Below are the code and all the weights of a small trained network. Each question names an input and a class and asks about switching units off, where a switched-off unit gives its printed mean instead of its output.

import numpy as np


def w(rows, s, z=0):
    codes = np.array(rows[::2]) - 128.0
    scale = np.full(codes.shape[1], s)
    scale[-1] = z or s
    return codes * scale


def f(y):
    return y / 2 * (1 + np.tanh(0.7978845608 * (y + 0.044715 * y**3)))


def log_softmax(a):
    a = a - a.max(-1, keepdims=True)
    return a - np.log(np.exp(a).sum(-1, keepdims=True))


def net(x, mask):
    res = np.array(x, float).reshape(1, 6) / 4 @ E
    y = f(res @ A[0][:, :-1].T + A[0][:, -1])
    res = res + np.where(mask, y, B[0][:, -1]) @ B[0][:, :-1]
    return log_softmax(res[-1] @ U[:, :-1].T + U[:, -1])


A, B = {}, {}
E = w([
[202,159,34,203,35,166,71,113,156,178,109,94],'x0',
[56,83,83,10,44,100,47,141,72,113,134,121],'x1',
[178,126,3,65,173,120,211,176,93,93,89,128],'x2',
[74,98,43,187,218,136,65,107,111,135,227,161],'x3',
[247,200,180,101,169,120,39,154,19,86,152,156],'x4',
[107,189,132,157,51,156,226,96,21,149,244,91],'x5',
],0.0039)
A[0] = w([
[141,103,127,112,175,126,67,140,184,125,65,131,103],'neuron 0',
[162,131,40,88,161,133,190,158,102,110,101,129,61],'neuron 1',
[134,127,132,129,121,127,137,128,131,126,122,128,183],'neuron 2',
[89,123,74,167,194,119,91,124,122,117,193,129,116],'neuron 3',
[139,102,127,116,167,118,75,143,173,131,68,136,88],'neuron 4',
[74,133,254,191,66,140,40,119,175,139,161,138,79],'neuron 5',
[123,142,127,140,88,136,177,122,78,138,179,120,81],'neuron 6',
[69,115,93,43,76,123,68,131,95,135,131,127,111],'neuron 7',
[72,109,102,141,108,129,171,122,174,142,116,109,91],'neuron 8',
[167,148,151,195,184,136,177,131,161,141,128,127,80],'neuron 9',
[136,131,120,134,116,139,117,125,131,130,128,126,74],'neuron 10',
[170,142,154,199,181,135,179,128,160,135,129,131,86],'neuron 11',
[74,106,107,139,110,133,167,120,168,140,118,113,80],'neuron 12',
[210,147,156,109,157,129,74,128,57,125,141,120,104],'neuron 13',
[157,139,181,99,68,122,164,130,138,122,75,118,113],'neuron 14',
[129,127,129,128,130,121,124,129,131,130,124,126,1],'neuron 15',
[174,128,23,71,168,131,205,133,106,124,91,142,75],'neuron 16',
[196,151,153,116,152,128,76,129,63,120,134,128,94],'neuron 17',
[96,123,72,169,185,122,91,124,119,127,186,131,114],'neuron 18',
[70,114,95,49,77,121,70,129,94,133,129,126,107],'neuron 19',
[71,110,213,46,230,125,178,125,102,123,148,127,116],'neuron 20',
[83,112,111,136,112,132,160,122,163,138,122,121,67],'neuron 21',
[102,123,87,157,170,128,100,123,124,123,173,139,112],'neuron 22',
[106,121,157,107,158,115,149,125,127,114,133,138,47],'neuron 23',
[135,116,122,119,147,120,106,134,150,122,100,138,39],'neuron 24',
[147,138,163,106,88,116,153,133,137,124,90,110,93],'neuron 25',
[120,144,131,150,84,132,183,128,73,133,187,115,109],'neuron 26',
[124,134,133,160,70,130,190,132,65,129,191,126,106],'neuron 27',
[93,116,173,99,171,115,158,132,121,109,136,140,72],'neuron 28',
[174,141,197,93,39,117,184,129,143,113,54,123,126],'neuron 29',
[199,154,154,113,155,129,75,131,61,120,138,125,104],'neuron 30',
[53,116,94,143,100,131,181,120,189,131,116,120,106],'neuron 31',
[185,138,64,177,61,135,88,123,149,142,123,119,103],'neuron 32',
[124,139,133,149,83,130,185,130,71,144,189,120,101],'neuron 33',
[111,125,99,145,162,126,106,122,123,133,161,137,92],'neuron 34',
[139,109,126,107,178,123,67,139,188,129,66,129,107],'neuron 35',
[190,138,67,175,60,131,88,119,148,140,124,118,91],'neuron 36',
[182,143,158,208,197,130,189,116,171,143,127,129,111],'neuron 37',
[100,118,82,164,178,124,94,123,122,120,180,131,100],'neuron 38',
[51,115,92,147,98,130,184,121,193,131,115,119,127],'neuron 39',
[183,137,68,171,64,142,87,120,147,139,123,119,94],'neuron 40',
],0.0084,0.0026)
B[0] = w([
[95,173,95,99,161,123,84,81,173,105,90,147,199],'neuron 0',
[132,112,134,139,196,113,151,94,77,132,164,39,181],'neuron 1',
[130,137,108,140,96,92,105,125,134,160,123,145,150],'neuron 2',
[157,125,119,120,113,168,120,138,112,215,71,129,204],'neuron 3',
[97,156,121,90,181,163,115,89,156,86,104,131,181],'neuron 4',
[148,109,82,133,233,48,161,94,20,146,162,3,254],'neuron 5',
[103,139,133,91,186,171,113,93,156,86,110,116,173],'neuron 6',
[156,111,137,117,50,131,90,130,66,41,113,121,193],'neuron 7',
[160,122,167,133,178,149,127,149,119,105,152,176,179],'neuron 8',
[132,99,145,91,93,161,110,137,78,47,133,110,186],'neuron 9',
[116,116,146,121,156,164,155,135,122,100,133,114,114],'neuron 10',
[135,105,141,95,84,150,106,134,83,50,130,110,190],'neuron 11',
[153,114,167,126,192,161,139,148,120,97,149,164,169],'neuron 12',
[173,118,156,156,176,99,112,148,130,131,150,220,216],'neuron 13',
[148,115,121,114,136,201,130,137,116,184,103,111,180],'neuron 14',
[120,107,167,103,191,218,164,134,109,73,137,97,96],'neuron 15',
[127,118,110,151,174,39,122,90,56,168,167,34,204],'neuron 16',
[162,108,165,138,191,134,129,150,123,111,155,197,199],'neuron 17',
[151,124,120,113,113,169,121,133,115,203,71,124,194],'neuron 18',
[154,112,144,110,66,144,98,134,68,37,121,114,188],'neuron 19',
[21,158,125,192,74,68,202,158,122,151,57,178,255],'neuron 20',
[146,111,172,119,197,181,149,145,117,88,147,144,149],'neuron 21',
[147,121,123,117,122,166,130,135,120,176,95,121,169],'neuron 22',
[92,109,170,124,181,204,185,143,110,73,126,99,129],'neuron 23',
[108,122,161,96,206,217,159,115,116,63,132,102,121],'neuron 24',
[134,108,139,111,154,210,142,137,110,144,114,108,147],'neuron 25',
[104,159,98,108,150,119,86,90,182,105,95,138,195],'neuron 26',
[98,160,90,100,160,109,78,89,186,102,84,143,204],'neuron 27',
[79,120,165,141,159,182,189,146,114,83,119,107,159],'neuron 28',
[161,115,93,120,114,186,93,136,96,252,52,146,224],'neuron 29',
[170,115,156,148,175,107,118,150,132,125,152,210,209],'neuron 30',
[171,129,156,145,163,93,105,150,124,133,153,210,207],'neuron 31',
[50,138,150,152,109,100,190,151,123,124,90,152,190],'neuron 32',
[98,153,106,93,166,130,93,96,178,97,95,133,193],'neuron 33',
[136,114,145,107,147,186,144,138,116,141,108,110,144],'neuron 34',
[99,177,89,103,153,111,86,76,176,111,89,153,201],'neuron 35',
[46,130,158,148,133,125,198,153,112,112,93,146,186],'neuron 36',
[145,119,107,108,9,86,62,126,77,77,121,135,224],'neuron 37',
[147,119,134,108,134,190,136,136,109,177,90,116,177],'neuron 38',
[187,144,134,165,128,46,88,144,137,160,151,235,221],'neuron 39',
[53,135,154,150,125,120,190,152,117,112,96,142,182],'neuron 40',
],0.02,0.0038)
U = w([
[90,197,84,65,173,141,86,52,220,85,105,136,128],'0',
[204,113,200,173,178,111,118,183,151,129,180,211,143],'1',
[140,99,101,151,180,71,158,87,72,148,174,9,75],'2',
[150,92,139,87,2,144,91,150,91,42,128,113,138],'3',
[28,153,163,186,96,126,240,178,145,128,91,142,131],'4',
[171,109,104,103,106,234,123,151,133,237,86,115,175],'5',
[143,134,112,142,50,113,127,134,204,159,187,116,247],'6',
[132,119,151,118,128,195,166,139,192,107,185,83,5],'7',
],0.0072,0.0014)

Each question gives the input, the list of numbers given to net, and the class t.
The units are the neurons (one row each of A and B). Each row of codes is followed by its name. A weight is (code - 128) times the scale printed after its matrix; where a second scale follows, it is the last column's (A, B and U).
mask holds one flag per neuron, in row order. A switched-off neuron (its flag False) gives its mean, the last column of its row in B, instead of its output. The means were averaged over made-up inputs and are rounded, as every weight is.
A unit's drop is (log p(t) with every unit on - log p(t) with that unit switched off) / (log p(t) with every unit on - log p(t) with every unit switched off).
The circuit of an input: a set's keep is (log p(t) with only the set's units on - log p(t) with every unit switched off) / (log p(t) with every unit on - log p(t) with every unit switched off). Starting from the 12 units with the biggest drops (on a tie, the unit counted first), units are removed one at a time, each time the one whose removal leaves the highest keep (on an exact tie, the one counted first), for as long as the keep stays at least 0.8.
units of the circuit, in order: the units of the circuit, biggest drop first
top k neurons: the k neurons with the biggest drops, biggest first
drop of u: that unit's drop, to one decimal
input [7,-3,-4,-5,2,0], class 4: units of the circuit, in order	[neuron 36]
input [6,-7,-5,0,-8,4], class 1: top 2 neurons	[neuron 39; neuron 31]
input [8,-3,7,8,-1,-3], class 4: top 4 neurons	[neuron 32; neuron 36; neuron 40; neuron 5]
input [-1,3,4,6,4,-5], class 5: units of the circuit, in order	[neuron 3; neuron 18]
input [3,-8,-7,2,4,-2], class 3: top 3 neurons	[neuron 37; neuron 11; neuron 9]
input [2,1,-7,-5,8,-8], class 0: top 3 neurons	[neuron 0; neuron 35; neuron 4]
input [8,-7,-1,-7,4,2], class 4: top 3 neurons	[neuron 36; neuron 32; neuron 40]
input [1,5,1,-1,4,-3], class 3: top 4 neurons	[neuron 7; neuron 19; neuron 39; neuron 31]
input [-2,-5,8,-4,-6,7], class 2: top 2 neurons	[neuron 16; neuron 1]
input [0,6,-3,-3,-1,3], class 3: top 2 neurons	[neuron 7; neuron 19]
input [3,0,5,6,-6,2], class 1: top 4 neurons	[neuron 39; neuron 31; neuron 29; neuron 5]
input [-2,0,3,-8,-5,-6], class 5: top 2 neurons	[neuron 29; neuron 14]
input [-5,-2,7,7,5,1], class 2: top 3 neurons	[neuron 16; neuron 1; neuron 29]
input [-6,2,7,-6,-1,5], class 2: units of the circuit, in order	[neuron 16]
input [5,0,5,1,-4,6], class 0: top 2 neurons	[neuron 27; neuron 5]
input [-6,6,-6,4,2,3], class 2: top 2 neurons	[neuron 5; neuron 37]
input [-3,2,6,1,-7,6], class 1: top 3 neurons	[neuron 39; neuron 31; neuron 8]
input [-4,0,-8,-2,7,-3], class 2: top 2 neurons	[neuron 5; neuron 39]
input [6,5,0,2,2,4], class 4: drop of neuron 25	0.0
input [-5,2,6,-1,-3,7], class 0: units of the circuit, in order	[neuron 27]
input [-7,-3,1,0,-8,-5], class 1: drop of neuron 12	0.1
input [-7,-4,-4,1,-4,1], class 4: drop of neuron 20	1.4
input [8,1,1,-3,7,-2], class 4: drop of neuron 40	0.8
